Below is a small trained network, with its code and all its weights. Each question gives an input and a class and asks what happens when units are switched off, that is, made to give their printed mean instead of their output.

import numpy as np


def w(rows, s, z=0):
    codes = np.array(rows[::2]) - 128.0
    scale = np.full(codes.shape[1], s)
    scale[-1] = z or s
    return codes * scale


def norm(h):
    return h / np.sqrt((h * h).mean(-1, keepdims=True) + 1e-5)


def f(y):
    return y / 2 * (1 + np.tanh(0.7978845608 * (y + 0.044715 * y**3)))


def log_softmax(a):
    a = a - a.max(-1, keepdims=True)
    return a - np.log(np.exp(a).sum(-1, keepdims=True))


def net(x, mask):
    res = np.array(x, float).reshape(1, 8) / 4 @ E
    u = 0
    for l in range(3):
        y = f(norm(res) @ A[l][:, :-1].T + A[l][:, -1])
        res = res + np.where(mask[u : u + 9], y, B[l][:, -1]) @ B[l][:, :-1]
        u += 9
    return log_softmax(norm(res)[-1] @ U[:, :-1].T + U[:, -1])


A, B = {}, {}
E = w([
[206,127,113,108,152],'x0',
[195,109,110,165,37],'x1',
[129,127,127,128,128],'x2',
[151,120,125,248,172],'x3',
[127,128,127,127,127],'x4',
[179,164,255,136,130],'x5',
[129,126,129,127,128],'x6',
[128,129,129,127,129],'x7',
],0.0088)
A[0] = w([
[115,108,109,194,172,31],'L0N0',
[69,125,114,119,137,2],'L0N1',
[182,175,108,184,163,208],'L0N2',
[134,133,117,7,96,147],'L0N3',
[121,151,145,154,153,32],'L0N4',
[121,183,168,131,117,193],'L0N5',
[104,161,37,198,144,25],'L0N6',
[94,128,163,91,177,45],'L0N7',
[191,131,81,126,123,59],'L0N8',
],0.011,0.0032)
B[0] = w([
[139,71,187,149,96,166],'L0N0',
[194,140,135,160,113,134],'L0N1',
[115,15,173,91,154,209],'L0N2',
[126,1,154,156,160,253],'L0N3',
[95,122,131,106,96,126],'L0N4',
[80,43,125,101,113,193],'L0N5',
[99,101,81,91,129,193],'L0N6',
[92,177,109,192,115,166],'L0N7',
[164,176,154,105,194,145],'L0N8',
],0.0084,0.0053)
A[1] = w([
[139,120,242,130,120,87],'L1N0',
[183,129,104,154,20,56],'L1N1',
[156,9,120,140,161,133],'L1N2',
[83,142,132,156,70,160],'L1N3',
[191,96,114,141,65,138],'L1N4',
[133,128,116,209,160,103],'L1N5',
[55,88,140,179,77,9],'L1N6',
[113,136,136,18,98,104],'L1N7',
[72,182,120,96,241,248],'L1N8',
],0.012,0.0012)
B[1] = w([
[118,154,43,121,46,200],'L1N0',
[68,168,94,239,254,152],'L1N1',
[55,198,108,54,154,245],'L1N2',
[250,158,141,46,222,142],'L1N3',
[33,151,159,144,215,164],'L1N4',
[76,29,131,44,140,141],'L1N5',
[165,146,122,37,190,180],'L1N6',
[122,77,140,218,184,147],'L1N7',
[172,170,115,220,142,166],'L1N8',
],0.0095,0.012)
A[2] = w([
[59,65,54,146,178,169],'L2N0',
[101,1,81,104,168,104],'L2N1',
[73,180,68,116,51,84],'L2N2',
[150,159,247,107,74,127],'L2N3',
[133,172,79,157,71,189],'L2N4',
[183,172,106,52,142,116],'L2N5',
[176,171,19,121,180,252],'L2N6',
[138,219,196,140,13,103],'L2N7',
[112,166,143,32,135,45],'L2N8',
],0.0095,0.0028)
B[2] = w([
[175,157,164,157,43,254],'L2N0',
[172,101,155,207,42,209],'L2N1',
[48,201,75,4,74,147],'L2N2',
[136,112,27,100,72,134],'L2N3',
[2,134,164,60,163,126],'L2N4',
[249,200,125,13,149,154],'L2N5',
[181,185,238,110,60,211],'L2N6',
[184,187,16,178,42,138],'L2N7',
[220,168,179,173,167,187],'L2N8',
],0.0059,0.0093)
U = w([
[125,123,140,128,126,254],'0',
[114,134,122,206,162,120],'1',
[114,6,148,133,120,120],'2',
[127,130,132,118,126,160],'3',
[131,130,132,121,123,144],'4',
[146,116,73,138,73,60],'5',
[177,128,142,114,152,8],'6',
[125,127,136,119,135,91],'7',
],0.022,0.0066)

Each question gives the input, the list of numbers given to net, and the class t.
The units are the neurons (one row each of A and B). Each row of codes is followed by its name. A weight is (code - 128) times the scale printed after its matrix; where a second scale follows, it is the last column's (A, B and U).
mask holds one flag per neuron, layer by layer. A switched-off neuron (its flag False) gives its mean, the last column of its row in B, instead of its output. The means were averaged over made-up inputs and are rounded, as every weight is.
A unit's drop is (log p(t) with every unit on - log p(t) with that unit switched off) / (log p(t) with every unit on - log p(t) with every unit switched off).
The circuit of an input: a set's keep is (log p(t) with only the set's units on - log p(t) with every unit switched off) / (log p(t) with every unit on - log p(t) with every unit switched off). Starting from the 12 units with the biggest drops (on a tie, the unit counted first), units are removed one at a time, each time the one whose removal leaves the highest keep (on an exact tie, the one counted first), for as long as the keep stays at least 0.8.
circuit, biggest first: the units of the circuit, biggest drop first
unit that matters most: the unit with the biggest drop
top k neurons: the k neurons with the biggest drops, biggest first
k most important neurons of layer l: the k neurons of layer l with the biggest drops, biggest first
input [1,0,1,-7,-4,-7,-2,-1], class 2: circuit, biggest first : (L0N3)
input [-5,1,-3,8,-6,-4,-4,2], class 2: top 2 neurons : (L1N5 L1N0)
input [-8,8,7,-6,-4,-7,0,8], class 1: circuit, biggest first : (L1N1 L0N2 L1N0)
input [-7,1,-7,8,5,8,-2,8], class 2: top 4 neurons : (L1N5 L1N8 L0N2 L0N5)
input [-4,-8,5,2,5,-1,-2,-4], class 1: 3 most important neurons of layer 1 : (L1N8 L1N2 L1N0)
input [-5,8,5,-7,-5,0,-1,6], class 1: circuit, biggest first : (L1N1 L1N7)
input [5,6,1,4,-8,-5,-6,-2], class 7: top 3 neurons : (L1N2 L0N2 L0N8)
input [-1,-5,-4,-4,-2,8,5,-7], class 5: 2 most important neurons of layer 1 : (L1N0 L1N2)
input [-6,-3,-6,5,-7,-4,5,7], class 4: top 2 neurons : (L1N6 L0N3)
input [-6,7,-1,1,2,7,-6,-1], class 1: top 4 neurons : (L1N1 L1N4 L0N3 L1N2)
input [0,2,1,6,2,8,2,-7], class 5: circuit, biggest first : (L1N0 L2N7 L1N1)
input [-2,-3,-3,8,0,-7,8,2], class 2: circuit, biggest first : (L0N0 L1N5)
input [-6,-1,5,5,-1,-5,4,-2], class 6: top 2 neurons : (L1N6 L0N3)
input [-2,4,-6,-7,-7,2,-2,-5], class 2: 2 most important neurons of layer 0 : (L0N3 L0N7)
input [0,-5,-1,1,-1,3,-1,-2], class 1: top 4 neurons : (L1N8 L0N3 L1N2 L0N0)
input [0,5,3,6,-1,-3,2,0], class 2: circuit, biggest first : (L1N5)
input [3,3,3,1,-5,-2,3,-2], class 7: top 2 neurons : (L1N2 L0N2)
input [5,5,-8,6,6,-7,-5,-2], class 0: circuit, biggest first : (L1N2 L1N4 L0N2)
input [-6,7,-1,3,-7,8,-1,5], class 5: top 2 neurons : (L1N0 L2N7)
input [7,-2,4,6,-7,8,2,-6], class 5: 2 most important neurons of layer 1 : (L1N0 L1N1)
input [-4,-8,0,0,1,-8,1,-1], class 1: unit that matters most : L1N8
input [-1,-5,1,6,2,7,-4,-5], class 5: top 3 neurons : (L1N0 L0N3 L1N4)
input [-8,3,1,-7,-5,-5,-4,-2], class 6: top 4 neurons : (L1N6 L1N3 L0N2 L0N5)
input [-2,-4,0,-3,-1,8,1,4], class 5: top 2 neurons : (L1N2 L2N7)
input [-6,4,-5,3,-6,-6,-6,-8], class 4: 2 most important neurons of layer 1 : (L1N6 L1N3)
